Here is a tiny trained network, its code and every weight. The questions are about switching its units off for an input and a class, where a switched-off unit gives its printed mean instead of its output.

import numpy as np


def w(rows, s, z=0):
    codes = np.array(rows[::2]) - 128.0
    scale = np.full(codes.shape[1], s)
    scale[-1] = z or s
    return codes * scale


def f(y):
    return y / 2 * (1 + np.tanh(0.7978845608 * (y + 0.044715 * y**3)))


def log_softmax(a):
    a = a - a.max(-1, keepdims=True)
    return a - np.log(np.exp(a).sum(-1, keepdims=True))


def net(x, mask):
    res = np.array(x, float).reshape(1, 5) / 4 @ E
    y = f(res @ A[0][:, :-1].T + A[0][:, -1])
    res = res + np.where(mask, y, B[0][:, -1]) @ B[0][:, :-1]
    return log_softmax(res[-1] @ U[:, :-1].T + U[:, -1])


A, B = {}, {}
E = w([
[72,96,221,35,89,77,214],'x0',
[142,235,229,74,162,187,80],'x1',
[3,73,99,102,255,104,102],'x2',
[13,189,144,178,71,189,150],'x3',
[134,4,144,111,117,236,94],'x4',
],0.0099)
A[0] = w([
[187,143,121,104,173,35,113,91],'N0',
[196,64,114,132,189,106,143,77],'N1',
[127,128,99,164,120,75,164,88],'N2',
[85,182,129,174,118,115,158,115],'N3',
[140,132,109,201,186,184,116,109],'N4',
[125,120,84,177,115,82,193,90],'N5',
[194,145,124,161,38,157,156,44],'N6',
[105,109,156,92,134,123,173,54],'N7',
[106,98,177,102,137,127,200,94],'N8',
[125,22,120,175,95,136,144,129],'N9',
[132,180,66,159,140,111,97,94],'N10',
[104,188,188,91,176,151,70,132],'N11',
[139,118,78,156,129,162,66,67],'N12',
[64,147,142,192,67,161,154,44],'N13',
[52,157,110,162,119,178,134,130],'N14',
[106,191,105,138,150,46,152,1],'N15',
[153,133,134,103,84,136,171,88],'N16',
[99,83,90,168,159,103,182,139],'N17',
[143,82,120,167,147,205,94,91],'N18',
[73,116,102,101,165,106,101,28],'N19',
[137,75,120,131,142,196,104,52],'N20',
[175,130,154,90,172,137,118,121],'N21',
[101,106,167,90,111,91,184,90],'N22',
[96,62,148,93,93,201,125,44],'N23',
[118,101,93,145,98,101,119,97],'N24',
[141,174,105,189,164,105,121,115],'N25',
[96,129,143,174,135,146,149,32],'N26',
[43,105,118,123,247,139,131,47],'N27',
],0.015,0.0063)
B[0] = w([
[88,72,187,167,168,122,102,205],'N0',
[121,75,163,148,188,138,102,197],'N1',
[113,158,165,135,119,146,153,176],'N2',
[91,72,188,143,125,122,125,198],'N3',
[119,172,83,94,224,91,124,204],'N4',
[125,163,151,128,151,193,151,194],'N5',
[207,127,98,198,88,118,132,219],'N6',
[129,152,105,121,181,104,149,172],'N7',
[128,138,57,72,186,105,111,195],'N8',
[89,160,147,140,111,180,160,212],'N9',
[113,164,113,81,159,71,107,190],'N10',
[120,180,133,145,146,227,185,223],'N11',
[136,144,81,61,181,94,110,190],'N12',
[112,89,129,169,183,114,98,217],'N13',
[104,51,151,177,201,122,89,220],'N14',
[108,126,225,62,7,79,175,197],'N15',
[217,137,113,140,151,103,113,170],'N16',
[125,179,143,144,138,197,161,203],'N17',
[115,150,160,96,119,84,204,203],'N18',
[213,124,85,184,79,94,124,181],'N19',
[108,121,186,77,75,70,146,187],'N20',
[87,101,160,160,153,178,115,174],'N21',
[117,162,24,64,233,71,118,205],'N22',
[99,130,208,90,83,81,190,202],'N23',
[131,166,134,131,174,183,125,161],'N24',
[99,150,102,85,127,87,134,186],'N25',
[134,111,140,161,180,113,112,148],'N26',
[239,135,104,205,27,120,111,247],'N27',
],0.012,0.016)
U = w([
[124,151,51,78,172,86,146,122],'0',
[226,121,94,189,87,119,145,133],'1',
[97,116,183,91,89,95,170,172],'2',
[117,186,141,145,148,250,163,91],'3',
[104,12,154,173,181,136,121,106],'4',
[111,121,110,139,131,177,142,250],'5',
[101,101,100,73,91,157,94,105],'6',
[112,56,86,136,72,129,75,111],'7',
],0.014,0.018)

Each question gives the input, the list of numbers given to net, and the class t.
The units are the neurons (one row each of A and B). Each row of codes is followed by its name. A weight is (code - 128) times the scale printed after its matrix; where a second scale follows, it is the last column's (A, B and U).
mask holds one flag per neuron, in row order. A switched-off neuron (its flag False) gives its mean, the last column of its row in B, instead of its output. The means were averaged over made-up inputs and are rounded, as every weight is.
A unit's drop is (log p(t) with every unit on - log p(t) with that unit switched off) / (log p(t) with every unit on - log p(t) with every unit switched off).
The circuit of an input: a set's keep is (log p(t) with only the set's units on - log p(t) with every unit switched off) / (log p(t) with every unit on - log p(t) with every unit switched off). Starting from the 12 units with the biggest drops (on a tie, the unit counted first), units are removed one at a time, each time the one whose removal leaves the highest keep (on an exact tie, the one counted first), for as long as the keep stays at least 0.8.
units of the circuit, in order: the units of the circuit, biggest drop first
k most important neurons: the k neurons with the biggest drops, biggest first
drop when u is switched off: that unit's drop, to one decimal
input [6,4,5,-5,-8], class 2: units of the circuit, in order => (N15)
input [-4,4,-4,-6,7], class 2: 3 most important neurons => (N18, N20, N14)
input [0,1,8,8,-6], class 1: 2 most important neurons => (N27, N19)
input [7,1,-2,-5,-7], class 0: 3 most important neurons => (N22, N8, N23)
input [8,7,8,5,5], class 0: 4 most important neurons => (N22, N8, N7, N6)
input [-7,0,2,7,6], class 0: 2 most important neurons => (N4, N12)
input [7,-8,0,3,1], class 3: 3 most important neurons => (N9, N17, N5)
input [-7,6,-8,7,4], class 1: 2 most important neurons => (N6, N22)
input [4,-7,-2,7,-2], class 3: 4 most important neurons => (N5, N17, N9, N0)
input [-8,7,7,-4,8], class 0: 2 most important neurons => (N4, N12)
input [3,8,5,-7,4], class 3: 2 most important neurons => (N11, N14)
input [3,8,-5,3,-6], class 3: 2 most important neurons => (N11, N27)
input [6,5,6,-7,-8], class 2: 2 most important neurons => (N15, N0)
input [-7,0,-3,5,8], class 2: units of the circuit, in order => (N20)
input [1,-6,-4,4,2], class 3: 2 most important neurons => (N27, N9)
input [-1,6,-4,-6,-2], class 3: 4 most important neurons => (N11, N14, N13, N3)
input [-4,4,8,-2,3], class 1: drop when N27 is switched off => 0.7
input [-6,0,1,-7,1], class 4: drop when N21 is switched off => 1.4
input [-2,-4,8,4,-5], class 1: drop when N27 is switched off => 0.7
input [-3,5,-6,5,-2], class 1: units of the circuit, in order => (N6)
input [-1,-7,8,-1,-7], class 1: drop when N19 is switched off => 0.6
